Rows are numbered. After the first two, each row is followed by the number of the nearest row among all rows above it, by straight-line distance.
(in the rows, 128 means zero)
0: [168 145 135 117 133 128 135 152 125 115  91 114 133 132 105 193 154 138
 124 162 145  85 144 166 150 118 144 150 142 150 118 113 171 116 118 167
  97 121 113 110 130 128 148 155 120 103 104  68 152 115 124 132 133 131
 146 124 155 126 122 142 143 121  59 110 166 123 114 165  95 110 153 155
 118 124 118 145  92  76 143 126 158 128]
1: [144 152 100 124 167 121 116 138 118  98  52 163 134 122 121 120 102 125
 170 193 142  55 152 149 137 112 128 154  85 107 121  98 121  68 141 129
 127 124 107 116 123  78  93 163 124  91  70 143 181 119 118  87 129  85
 147 161 119  99 103 117 159  96  93 149 123 121 108 159 129 136 134 209
  24 104 102 140  46 170 102 153 156  94]
2: [174 172 165 124  84 136 131 127  92 177 182 140 123  85 133 149 149 121
 162 160 138 129 126 161 113 120 130  31 122 166 166 152 181 168 133 133
 124 118 133 155 146 131 161 135 175 101 163 117 107 133 136 153  79 137
  98  99 106 142 145 153 105  63 127 128 128 160 133  93 132 129 147  82
 168 122 113 132 197 133 125 127 107 151]  0
3: [125 104 131 129 109 120 122 136 173 169 106 156 110 150 151  84  97 160
 157 107 113 127  68  99 122 133 134 157  99  88  97 155  89  96 134  97
 174 125 116 108 110 150 127  56 146 197 190 166  88 130 114  83 124 121
 105 163 115 121 137 104  95 154 123 151 117 137 165 100 179 127 123 134
 164  97 134 126 181 198 119 104  69 202]  2
4: [130 146 153 127  88 137 148 113 105 187 178 137 109  90 113 112 106 117
 112 149 117 139 154 107 109 172 118 123 100 193 139 144 183 192 128 102
 152 113 154 142 143 116 133 126 139 173 184 173  96 142 144 187 101 141
 111 114 139 133 165 135 100 126 104 129 139 175 131 114 161 141 119  62
 208 125 138 113 211  97 133 130  95  93]  2
5: [165 161 138 137 142 125 142 141 134 100 122 142 123 121 112 165 106 159
 181 186 157  95 198 191 127  94 138 132  94 177 126 109 207  75 139 138
 107 118 125 129 142 141 148 163 107 114  71 120 137 116 114  67 117 125
 134 116 111 144 122 109 128 121  18 108 136 133  94 144  99 113 151 171
  72 113  96 155  98 117 115 127 127 114]  0
6: [128  96  97 138 124 122 131 138 168 165  89 164 101 130 143  94  58 152
 137 119  98 131  76  95 122 135 109 196  87 106  84 140 106 102 140  87
 185 130 107 115 112 131  95  75 140 197 156 202  66 136 112  76 136 124
 105 164 110 155 146  96  95 161 136 160 108 112 145 109 181 142 120 125
 149  95 147 120 163 177 110 105  70 211]  3
7: [157 144 151 117 129 126 132 148 133 103 133 113 139 145 114 147 181 131
 149 160 153 100 147 162 147 122 150 129 159 138 114 118 151 118 117 168
  95 121 119 106 124 134 160 162 132 102 123  66 154 115 121 125 125 130
 147 130 139 108 118 132 131 143  94 111 159 124 126 160  84 105 158 152
  96 120 113 145 102  69 148 125 158 110]  0
8: [115 120 144 119 123 116 139 129 156 147 131 124 145 128 122 140 116 188
 138 146 123 121 155 120 112 119 149 129  85 171 108 120 184 129 134 127
  88 130 136 144 168 166 168 148 109 138 119 129  99 125 108 133 115 128
 129 118 144 124 131 126 144 152 153 101 171 112 104 128  95  95 121 166
 180 129 118 121 122 114 137 115  91  12]  7
9: [145 128 175 127 102 112 155 155 215 157 166 141 107 159 105 131 155 227
 168 143 142 106 107 127 127 128 176 233 140 146  60 149 136  78 106 100
 169 111 147  52 113 216 195 102 112 255 219 126  88 107 108  44 139 147
 110 172 142  88 143  48  58 217   1  87 155 161 150 130 123  77 139 142
  84  61  93 175 191  80 131  83   8 255]  3
10: [ 84 131 157 137 130 133 131 103 147 137 194 130 116  95 118  80 149 126
 113 116 145 149 168 131 114 135 136 115 139 138 145 124 115 128 128  86
 157 115 153 116 127 161 148 115  88 144 165 137 129 123 138 139 145 135
 147 120 148  91 136 120 141 151  54 110 110 162 143 116 120 113  94 119
  95 123 117 156 168 118 125 128 111 107]  4
11: [151 166 147 104 102 124 121 129 118 161 141 138 141 168 142 151 168 122
 139 132 163 148  99  79 124 145 151  74 159 119 133 161 103 177 102 114
 130 126 158 111 124 135 168 136 190 133 186 141 124 137 133 144  80 132
  95 146 118  84 123 122  67 121 153 122 147 150 157  99 127 135 157  91
 137 110 108 133 179 132 120 121 108 201]  2
12: [126 126 165 125 117 109 161 144 209 155 165 149 104 156 115 125 115 211
 166 155 153 124 145 100 122 133 154 245 130 158  74 149 148  84  98  85
 161 112 165  50 119 205 199 112 108 255 210 174  72 113 105  44 140 141
 105 178 146  91 140  29  58 239   1  87 154 161 134 127 112  74 129 136
  57  64  88 170 200  83 117  89  15 255]  9
13: [191 147 135 128 112 117 122 151 135 139  81 156 132 152 152 171  94 167
 204 167 136 109 105 145 124  92 141 102  94 126 118 141 161  86 144 145
 135 129 106 127 131 126 125 137 163 122 100 143 108 132 106  71  95 112
  93 142  73 147 121 110  99  82 126 130 122 108 125 104 132 129 175 179
 116  92 101 134 125 183  98 118  90 205]  5
14: [188 163  97 100  99 125 145 149  91 161  72 136 127 183 129 177 106  93
 136 167 131 126  84  67 146 181 103 229 152 134 127 163 130 187  96 143
 149 127 152 100 103  60 106 147 234 204 166 179 108 141 139 121  80 127
  80 177 100 131 138 117  31 125 151 140 158 138 130 137 153 154 190  53
 135 106 127 108 171  93 100 128 115 255]  11
15: [118 135 164 124 130 133 109 134 147 125 174 114 120 114 115  89 214 117
  89 106 148 105 114 153 139 129 165 121 175  93 112 113  75 123 124 138
 148 122 107 103 115 162 154 112 104  82 182  46 159 107 139 130 153 132
 158 123 156  69 119 154 156 133  61 133 128 149 175 133 109  99 100 160
  98 127 127 158 119 120 164 127 167  88]  10
16: [108 113 159 122 127 118 121 129 171 136 152 116 147 144 128 123 173 176
 125 100 139 131 114 124 122 105 165 115 136 129 105 128 141 122 127 144
  93 133 132 129 153 178 171 126 121 124 146  82 126 122 112 127 133 132
 147 119 150  93 121 140 137 135 127 105 161 106 132 132  91  91 123 167
 161 134 117 138 116 122 159 110 113  63]  8
17: [182 166 155 111 116 126 133 156 118 131 126 120 138 134 100 161 173 140
 140 173 152  59 146 167 141 120 165 127 134 160 109 115 189 117 121 168
  90 119 108 111 142 138 164 176 138 105 104  47 147 111 118 134 115 129
 129 122 144 115 123 152 113 102  42 109 176 133 116 160  87  95 164 146
 133 113 113 148 102  63 155 124 158  90]  0
18: [129 102 127 128 109 119 123 133 176 171 108 161 111 133 150 105  56 169
 144 118 114 122  64  90 120 132 132 164  95 103  91 158  91  99 138  90
 183 126 118 112 125 145 121  81 138 213 190 185  72 124 110  71 118 118
  96 168 116 111 141 101  92 150 117 151 111 133 163 101 176 127 126 127
 139 102 135 131 170 211 116 105  61 194]  3
19: [138 108 132 114  95 121 145 142 130 153 139 102 132 186 142 183 152 123
 116  94 119 156  50 100 143 134 131 142 170 128 110 168 121 186  94 148
 125 139 147 112 120 151 146 115 182 181 197 121  85 138 126 129  95 159
  90 150 107 144 140  97  61 157 192 120 158 110 139 114 118 133 160  58
 198 119 138 114 185  98 134  98 105 255]  11
20: [150 138 118 123 100 129 137 131 107 156 117 116 126 151 134 157 111 114
 139 141 120 137 108  85 127 152 105 127 120 135 137 157 144 170 118 127
 140 129 142 128 123 109 126 130 177 174 152 159  88 141 133 136  97 134
  96 137 106 152 143 120  73 117 169 132 137 133 124 121 146 144 158  76
 169 117 136 115 175 118 116 125  99 190]  11
21: [141 181 139 118  96 136 141 107  89 177 177 141 118 109 127 123 135 102
 128 148 163 151 154 111 114 172 122  92 132 157 164 161 150 186 118 107
 148 114 168 135 129 118 138 133 169 146 176 164 116 137 148 164 103 137
 108 128 130 115 146 124  75 122 104 108 114 173 134 107 156 144 131  51
 135 120 115 137 203 100 114 139 101 184]  4
22: [144 117 145 132  87 122 137 121 153 161 154 126 132 143 143 148 114 175
 147  99 129 148  90 122 107 112 134  68 112 148 128 149 148 135 136 120
 120 133 140 159 145 169 152  97 142 135 141 140  93 136 118 123 119 140
 101 118 102 143 138 113 106 132 168 107 121 131 129  94 125 119 126 122
 166 120 127 119 177 154 126 108  84 157]  20
23: [125 105 125 129 117 118 123 134 163 168 109 157 114 145 151  92  88 158
 152 101 121 135  78  82 124 130 129 152 105  88  83 160  68  98 135  99
 178 127 133 106 114 147 113  81 135 214 197 201  86 130 109  82 128 116
 102 161 114 114 134  93  88 161 112 150 114 131 163  96 172 132 121 135
 124 100 130 137 171 189 109 105  55 213]  18
24: [112 127 193 143 114 127 137 119 177 134 230 105 122 110 113 121 182 171
 130 112 150 142 155 187 108  88 169  81 128 165 128 120 178 118 134 116
 105 119 143 142 160 227 207 123  73 120 154  76 104 116 118 131 140 155
 140  93 145 123 136 121 143 155  34  81 143 151 120 112  87  76  96 153
 148 120 108 162 171  93 159 109  94 105]  16
25: [141 110 145 131  98 123 153 146 169 133 136 124 111 149 113 138 135 151
 124 135 131 104 109 112 140 145 134 233 141 148  91 124 130 117 105 125
 147 123 135  84 107 174 153 111 107 223 177 126  90 116 137  83 148 148
 119 152 141 131 145  86  79 190  20 107 155 138 138 145 128 106 132 122
 134  97 125 133 159  63 132 101  84 233]  9
26: [117 111 148 124 114 121 138 120 150 152 162 117 146 138 127 146 144 172
 134 118 129 151 118 117 113 117 146 104 118 161 128 143 174 151 124 123
 102 131 151 146 159 177 173 132 120 141 146 114 103 130 114 136 120 140
 129 114 137 129 133 130 117 156 173 105 148 117 123  99 105 105 127 123
 173 143 121 118 142 133 137 114  94  79]  8
27: [171 167 122 120 143 125 123 153  95 118  90 134 143 149 135 180 122 111
 168 192 147 114 156 137 132 120 123 101 123 131 160 132 151 119 127 145
 102 130 135 130 129  84 127 166 166  88  83 119 146 134 129 126 102 117
 144 137  91 131 116 134  86  82 143 132 135 120 110 132 110 144 166 136
  87 121 107 128  83 129 101 144 147 168]  13
28: [151 119 129 110  96 118 141 139 136 157 140 104 143 194 137 193 160 159
 116 110 130 145  63  61 139 148 138 145 184 130 109 172 115 192  96 147
 129 138 153 105 124 170 156 114 198 195 181 133  91 139 126 134 102 154
  84 152 108 133 141 110  55 160 208 111 161 108 138 119 119 126 165  75
 187 124 132 111 190  98 135 104  84 250]  19
29: [159 137 135 109 112 117 131 150 136 144 114 119 132 158 123 152 146 134
 116 153 130 107 101 105 144 140 140 171 142 124 103 141 146 155 109 149
 122 129 127 109 125 130 150 142 152 162 155 128 114 126 124 129 115 135
 117 146 136 122 132 123  98 137 122 119 171 117 129 131 121 126 158 122
 138 117 129 125 131  96 129 112 119 138]  20
